Below are the code and all the weights of a small trained network. Each question names an input and a class and asks about switching units off, where a switched-off unit gives its printed mean instead of its output.

import numpy as np


def w(rows, s, z=0):
    codes = np.array(rows[::2]) - 128.0
    scale = np.full(codes.shape[1], s)
    scale[-1] = z or s
    return codes * scale


def norm(h):
    return h / np.sqrt((h * h).mean(-1, keepdims=True) + 1e-5)


def f(y):
    return np.maximum(y, 0)


def log_softmax(a):
    a = a - a.max(-1, keepdims=True)
    return a - np.log(np.exp(a).sum(-1, keepdims=True))


def net(x, mask):
    res = np.array(x, float).reshape(1, 8) / 4 @ E
    u = 0
    for l in range(4):
        y = f(norm(res) @ A[l][:, :-1].T + A[l][:, -1])
        res = res + np.where(mask[u : u + 3], y, B[l][:, -1]) @ B[l][:, :-1]
        u += 3
    return log_softmax(norm(res)[-1] @ U[:, :-1].T + U[:, -1])


A, B = {}, {}
E = w([
[128,127,127,130,126,127,130],'x0',
[170,135,107,85,121,254,114],'x1',
[131,127,126,127,126,126,129],'x2',
[129,125,132,130,130,128,127],'x3',
[62,244,151,64,95,127,150],'x4',
[157,114,92,132,169,125,247],'x5',
[128,132,126,127,125,129,130],'x6',
[127,127,130,126,126,128,128],'x7',
],0.004)
A[0] = w([
[190,18,196,249,176,26,80,108],'L0N0',
[198,14,33,165,125,196,105,101],'L0N1',
[82,253,104,67,212,114,236,3],'L0N2',
],0.0028,0.0019)
B[0] = w([
[60,162,1,62,102,187,103,252],'L0N0',
[134,171,228,159,188,114,141,228],'L0N1',
[159,14,139,183,34,85,140,185],'L0N2',
],0.0045,0.0032)
A[1] = w([
[120,87,127,152,160,136,8,139],'L1N0',
[158,108,188,60,107,201,42,57],'L1N1',
[113,3,71,174,164,101,137,8],'L1N2',
],0.004,0.0011)
B[1] = w([
[148,77,109,147,1,111,167,252],'L1N0',
[125,222,132,197,102,114,175,249],'L1N1',
[114,233,111,93,139,120,134,240],'L1N2',
],0.0059,0.0026)
A[2] = w([
[182,116,134,46,152,222,212,9],'L2N0',
[96,139,198,123,70,86,44,100],'L2N1',
[124,145,80,103,255,122,145,133],'L2N2',
],0.0049,0.0011)
B[2] = w([
[98,32,101,99,138,101,22,243],'L2N0',
[130,98,137,75,253,137,119,254],'L2N1',
[174,203,116,160,164,181,132,213],'L2N2',
],0.0064,0.0028)
A[3] = w([
[79,138,135,170,91,56,116,129],'L3N0',
[67,98,38,97,94,115,93,1],'L3N1',
[255,89,154,174,111,198,92,53],'L3N2',
],0.0043,0.00067)
B[3] = w([
[187,16,185,28,120,166,168,208],'L3N0',
[241,42,91,71,65,211,87,232],'L3N1',
[62,104,253,227,165,29,162,250],'L3N2',
],0.0035,0.0025)
U = w([
[142,44,67,74,45,148,83,249],'0',
[157,179,36,156,178,128,167,143],'1',
[143,127,205,252,65,140,116,123],'2',
[155,51,149,178,245,152,96,58],'3',
[69,129,195,58,189,80,82,118],'4',
[118,107,153,103,94,52,241,73],'5',
[98,222,166,95,83,200,103,75],'6',
],0.011,0.0021)

Each question gives the input, the list of numbers given to net, and the class t.
The units are the neurons (one row each of A and B). Each row of codes is followed by its name. A weight is (code - 128) times the scale printed after its matrix; where a second scale follows, it is the last column's (A, B and U).
mask holds one flag per neuron, layer by layer. A switched-off neuron (its flag False) gives its mean, the last column of its row in B, instead of its output. The means were averaged over made-up inputs and are rounded, as every weight is.
A unit's drop is (log p(t) with every unit on - log p(t) with that unit switched off) / (log p(t) with every unit on - log p(t) with every unit switched off).
The circuit of an input: a set's keep is (log p(t) with only the set's units on - log p(t) with every unit switched off) / (log p(t) with every unit on - log p(t) with every unit switched off). Starting from all 12 units, units are removed one at a time, each time the one whose removal leaves the highest keep (on an exact tie, the one counted first), for as long as the keep stays at least 0.8.
units of the circuit, in order: the units of the circuit, biggest drop first
top k neurons: the k neurons with the biggest drops, biggest first
k most important neurons of layer l: the k neurons of layer l with the biggest drops, biggest first
drop when u is switched off: that unit's drop, to one decimal
input [4,2,8,-4,-5,-7,5,2], class 2: units of the circuit, in order => (L1N1 L3N2)
input [-4,0,-5,8,-5,2,-1,-6], class 1: units of the circuit, in order => (L1N2)
input [-8,3,4,-4,0,6,3,-1], class 3: units of the circuit, in order => (L0N0 L2N0)
input [-5,3,-3,-6,0,8,-5,6], class 3: top 4 neurons => (L2N0 L1N0 L0N0 L2N2)
input [-6,-6,-6,4,0,5,-3,-7], class 1: top 2 neurons => (L1N0 L2N2)
input [-1,-7,8,-1,-6,3,-4,7], class 1: top 3 neurons => (L1N2 L0N0 L2N2)
input [1,1,2,7,0,4,7,-2], class 3: top 2 neurons => (L1N0 L0N0)
input [1,-7,4,-2,0,4,-7,-4], class 1: top 3 neurons => (L1N0 L2N2 L0N0)
input [-1,-5,-2,3,-5,1,-5,3], class 1: 2 most important neurons of layer 0 => (L0N2 L0N0)
input [7,-8,-5,5,-5,2,-1,-3], class 1: top 2 neurons => (L1N2 L0N0)
input [-3,8,-2,5,-2,0,-2,0], class 2: top 3 neurons => (L1N1 L2N1 L3N2)
input [5,0,-8,7,-2,3,-2,8], class 1: top 2 neurons => (L2N2 L1N2)
input [-6,8,1,7,-3,0,-8,6], class 2: top 4 neurons => (L1N1 L2N1 L3N2 L0N0)
input [6,-3,2,-8,-4,0,-1,-8], class 0: units of the circuit, in order => (L0N0)
input [4,4,4,3,-1,6,6,-4], class 3: top 3 neurons => (L2N0 L1N0 L0N0)
input [6,-2,-4,-6,-7,-3,-8,2], class 0: top 2 neurons => (L0N0 L1N0)
input [4,-2,-4,7,-3,-7,7,5], class 0: units of the circuit, in order => (L1N0 L0N0)
input [5,1,8,4,8,8,4,7], class 0: top 2 neurons => (L2N0 L1N1)
input [1,-4,6,-8,-8,7,-2,-8], class 1: top 2 neurons => (L1N2 L0N0)
input [-6,3,5,8,3,6,5,4], class 0: units of the circuit, in order => (L2N0)
input [0,-7,-2,-8,-6,-7,-1,-2], class 0: top 2 neurons => (L0N0 L1N0)
input [-5,4,7,8,-6,0,-5,2], class 2: top 2 neurons => (L0N1 L2N1)
input [-5,-2,6,-8,7,-3,-3,6], class 4: units of the circuit, in order => (L2N1 L0N0)
input [0,2,4,7,0,7,3,3], class 3: 2 most important neurons of layer 1 => (L1N0 L1N1)
input [3,4,5,-1,-1,4,-3,-5], class 3: 2 most important neurons of layer 0 => (L0N1 L0N0)
input [5,2,-1,3,5,6,1,1], class 0: drop when L2N0 is switched off => 0.4
input [-1,-4,4,8,-8,-4,7,-3], class 0: drop when L0N0 is switched off => 0.9
input [-3,-8,7,-8,-4,3,6,2], class 1: most important neuron of layer 0 => (L0N0)
input [2,8,2,1,-4,4,-2,5], class 3: drop when L2N0 is switched off => 0.3
input [5,3,6,-4,-3,-3,-1,1], class 2: drop when L0N2 is switched off => 0.0
